Below are the code and all the weights of a small trained network. Each question names an input and a target symbol and asks about switching units off, where a switched-off unit gives its printed mean instead of its output.

import numpy as np


def w(rows, s, z=0):
    codes = np.array(rows[::2]) - 128.0
    scale = np.full(codes.shape[1], s)
    scale[-1] = z or s
    return codes * scale


def f(y):
    return y / 2 * (1 + np.tanh(0.7978845608 * (y + 0.044715 * y**3)))


def softmax(a):
    e = np.exp(a - a.max(-1, keepdims=True))
    return e / e.sum(-1, keepdims=True)


def log_softmax(a):
    a = a - a.max(-1, keepdims=True)
    return a - np.log(np.exp(a).sum(-1, keepdims=True))


def net(x, mask):
    ids = ['γεζθμπφ'.index(c) for c in x.split()]
    T = len(ids)
    res = E[ids] + P[:T]
    q, k, v = (res @ M[0].T for M in (Q, K, V))
    z = softmax(np.where(np.tri(T) > 0, q @ k.T / 4**0.5, -1e9)) @ v
    res = res + np.where(mask[0], z, O[0][:, -1]) @ O[0][:, :-1]
    y = f(res @ A[0][:, :-1].T + A[0][:, -1])
    res = res + np.where(mask[1:13], y, B[0][:, -1]) @ B[0][:, :-1]
    return log_softmax(res[-1] @ U[:, :-1].T + U[:, -1])


Q, K, V, O, A, B = {}, {}, {}, {}, {}, {}
E = w([
[160,19,124],'γ',
[131,124,111],'ε',
[110,158,131],'ζ',
[47,96,143],'θ',
[251,157,218],'μ',
[147,192,206],'π',
[100,45,220],'φ',
],0.019)
P = w([
[133,255,193],'0',
[137,119,185],'1',
[130,132,185],'2',
[123,138,189],'3',
[144,126,135],'4',
[135,125,143],'5',
[134,122,147],'6',
[134,118,137],'7',
],0.0098)
Q[0] = w([
[181,156,162],'h0',
[119,97,252],'h0',
[225,135,167],'h0',
[122,171,136],'h0',
],0.013)
K[0] = w([
[187,153,171],'h0',
[91,221,119],'h0',
[247,141,185],'h0',
[174,158,168],'h0',
],0.011)
V[0] = w([
[174,241,193],'h0',
[1,204,14],'h0',
[202,174,37],'h0',
[179,187,144],'h0',
],0.0065)
O[0] = w([
[126,97,120,254],'h0',
[129,145,67,25],'h0',
[254,220,78,88],'h0',
[63,127,49,185],'h0',
],0.0091,0.0088)
A[0] = w([
[138,134,200,253],'n0',
[72,95,159,107],'n1',
[201,96,128,105],'n2',
[54,183,144,209],'n3',
[53,68,80,132],'n4',
[248,144,147,34],'n5',
[131,179,139,228],'n6',
[86,140,134,93],'n7',
[56,118,20,178],'n8',
[191,32,94,223],'n9',
[205,197,98,93],'n10',
[226,219,175,24],'n11',
],0.013,0.0057)
B[0] = w([
[143,87,136,249],'n0',
[108,102,150,202],'n1',
[104,200,101,143],'n2',
[188,207,131,199],'n3',
[9,191,106,188],'n4',
[47,118,72,149],'n5',
[175,81,158,155],'n6',
[115,185,149,141],'n7',
[113,241,42,148],'n8',
[177,188,140,177],'n9',
[114,20,121,127],'n10',
[58,74,122,156],'n11',
],0.011,0.013)
U = w([
[54,55,175,104],'γ',
[68,73,174,88],'ε',
[89,106,159,146],'ζ',
[20,150,99,13],'θ',
[143,180,107,201],'μ',
[199,106,244,92],'π',
[177,104,102,254],'φ',
],0.011,0.0061)

Each question gives the input, a string of symbols that net reads in full, and the target symbol t.
The units are the heads (4 rows each of Q, K, V and O) and the neurons (one row each of A and B). Each row of codes is followed by its name. A weight is (code - 128) times the scale printed after its matrix; where a second scale follows, it is the last column's (O, A, B and U).
mask holds one flag per unit, heads first, then neurons. A switched-off unit (its flag False) gives its mean, the last column of its rows in O or B, instead of its output. The means were averaged over made-up inputs and are rounded, as every weight is.
A unit's drop is (log p(t) with every unit on - log p(t) with that unit switched off) / (log p(t) with every unit on - log p(t) with every unit switched off).
The circuit of an input: a set's keep is (log p(t) with only the set's units on - log p(t) with every unit switched off) / (log p(t) with every unit on - log p(t) with every unit switched off). Starting from the 12 units with the biggest drops (on a tie, the unit counted first), units are removed one at a time, each time the one whose removal leaves the highest keep (on an exact tie, the one counted first), for as long as the keep stays at least 0.8.
circuit, biggest first: the units of the circuit, biggest drop first
top k neurons: the k neurons with the biggest drops, biggest first
drop when u is switched off: that unit's drop, to one decimal
input ε ζ ε, target φ: circuit, biggest first => [h0 n4]
input γ μ ε, target π: circuit, biggest first => [h0 n4 n5]
input ζ μ ζ ζ, target μ: circuit, biggest first => [n3 n11]
input γ φ ζ, target π: circuit, biggest first => [h0 n4 n3 n5]
input θ γ ε μ ζ, target π: circuit, biggest first => [h0 n4 n5]
input π φ ζ, target θ: circuit, biggest first => [h0 n4 n8]
input π μ θ ζ ζ ε γ, target μ: circuit, biggest first => [n9 n4]
input π ζ θ π ζ φ μ, target γ: top 3 neurons => [n5 n11 n3]
input ε ζ π μ ε, target μ: top neuron => [n8]
input π ζ π γ, target θ: drop when n5 is switched off => 0.0
input π ε μ γ, target θ: drop when n0 is switched off => 0.1
input φ π μ θ ε θ ε π, target π: drop when n4 is switched off => 0.2
input μ ζ γ ζ γ φ ε γ, target π: drop when n2 is switched off => -0.2
